Here is a tiny trained network, its code and every weight. The questions are about switching its units off for an input and a class, where a switched-off unit gives its printed mean instead of its output.

import numpy as np


def w(rows, s, z=0):
    codes = np.array(rows[::2]) - 128.0
    scale = np.full(codes.shape[1], s)
    scale[-1] = z or s
    return codes * scale


def f(y):
    return np.maximum(y, 0)


def log_softmax(a):
    a = a - a.max(-1, keepdims=True)
    return a - np.log(np.exp(a).sum(-1, keepdims=True))


def net(x, mask):
    res = np.array(x, float).reshape(1, 4) / 4 @ E
    y = f(res @ A[0][:, :-1].T + A[0][:, -1])
    res = res + np.where(mask, y, B[0][:, -1]) @ B[0][:, :-1]
    return log_softmax(res[-1] @ U[:, :-1].T + U[:, -1])


A, B = {}, {}
E = w([
[59,133,135,228,240],'x0',
[38,81,249,153,60],'x1',
[18,254,118,84,104],'x2',
[34,65,104,21,198],'x3',
],0.0072)
A[0] = w([
[108,247,109,109,138,79],'N1',
[204,194,52,101,219,66],'N2',
[51,54,217,179,48,90],'N3',
[161,159,133,112,169,48],'N4',
[99,117,136,173,155,49],'N5',
[65,222,135,100,106,23],'N6',
[93,85,112,62,191,20],'N7',
[87,77,149,55,179,51],'N8',
[63,114,153,147,77,57],'N9',
[166,126,150,34,32,84],'N10',
[117,132,114,193,199,6],'N11',
[155,98,111,80,77,70],'N12',
[174,192,153,233,73,49],'N13',
[203,19,131,144,161,90],'N14',
[164,181,131,188,115,35],'N15',
[57,147,157,230,215,103],'N16',
],0.014,0.0023)
B[0] = w([
[154,83,170,204,168,194],'N1',
[209,116,120,10,142,206],'N2',
[209,108,113,33,179,247],'N3',
[165,145,114,111,145,144],'N4',
[145,141,125,143,81,163],'N5',
[157,54,173,212,142,204],'N6',
[23,135,101,107,153,192],'N7',
[46,155,52,140,171,199],'N8',
[188,136,117,106,181,185],'N9',
[126,196,132,152,10,227],'N10',
[145,162,157,150,55,173],'N11',
[122,169,162,150,83,181],'N12',
[3,121,49,111,181,205],'N13',
[145,74,189,241,159,219],'N14',
[50,144,125,100,157,170],'N15',
[141,181,152,136,7,230],'N16',
],0.021,0.013)
U = w([
[154,173,133,124,1,95],'0',
[222,90,113,25,158,255],'1',
[27,110,71,113,160,110],'2',
[170,31,174,218,157,62],'3',
],0.009,0.0044)

Each question gives the input, the list of numbers given to net, and the class t.
The units are the neurons (one row each of A and B). Each row of codes is followed by its name. A weight is (code - 128) times the scale printed after its matrix; where a second scale follows, it is the last column's (A, B and U).
mask holds one flag per neuron, in row order. A switched-off neuron (its flag False) gives its mean, the last column of its row in B, instead of its output. The means were averaged over made-up inputs and are rounded, as every weight is.
A unit's drop is (log p(t) with every unit on - log p(t) with that unit switched off) / (log p(t) with every unit on - log p(t) with every unit switched off).
The circuit of an input: a set's keep is (log p(t) with only the set's units on - log p(t) with every unit switched off) / (log p(t) with every unit on - log p(t) with every unit switched off). Starting from the 12 units with the biggest drops (on a tie, the unit counted first), units are removed one at a time, each time the one whose removal leaves the highest keep (on an exact tie, the one counted first), for as long as the keep stays at least 0.8.
units of the circuit, in order: the units of the circuit, biggest drop first
unit that matters most: the unit with the biggest drop
k most important neurons: the k neurons with the biggest drops, biggest first
drop of u: that unit's drop, to one decimal
input [-1,1,-3,-3], class 2: unit that matters most -> N6
input [4,5,-6,6], class 2: 3 most important neurons -> [N8 N7 N6]
input [-2,0,-4,4], class 2: 3 most important neurons -> [N6 N1 N8]
input [1,-1,5,4], class 3: 3 most important neurons -> [N6 N13 N1]
input [0,6,8,-3], class 3: 2 most important neurons -> [N6 N1]
input [1,-8,0,-8], class 1: 3 most important neurons -> [N2 N8 N7]
input [-1,5,-5,1], class 1: 2 most important neurons -> [N3 N6]
input [6,-1,5,6], class 0: 2 most important neurons -> [N16 N13]
input [7,3,3,-8], class 2: 3 most important neurons -> [N13 N15 N10]
input [6,-3,-5,-5], class 0: 2 most important neurons -> [N16 N11]
input [3,-5,-8,6], class 3: 2 most important neurons -> [N14 N13]
input [-6,8,8,2], class 1: 3 most important neurons -> [N3 N14 N9]
input [6,8,-2,-2], class 1: 2 most important neurons -> [N3 N10]
input [8,8,-2,5], class 0: units of the circuit, in order -> [N16]
input [-1,-5,-7,-7], class 2: 2 most important neurons -> [N13 N15]
input [-1,4,6,0], class 3: 2 most important neurons -> [N6 N2]
input [7,-5,-7,3], class 0: 4 most important neurons -> [N16 N11 N6 N1]
input [6,7,2,-8], class 2: drop of N15 -> 0.6
input [4,-5,6,3], class 3: drop of N1 -> 1.6
input [5,8,-5,0], class 1: units of the circuit, in order -> [N3]
input [-4,8,-6,-5], class 1: drop of N3 -> 2.0
input [7,5,0,0], class 0: drop of N16 -> 4.7
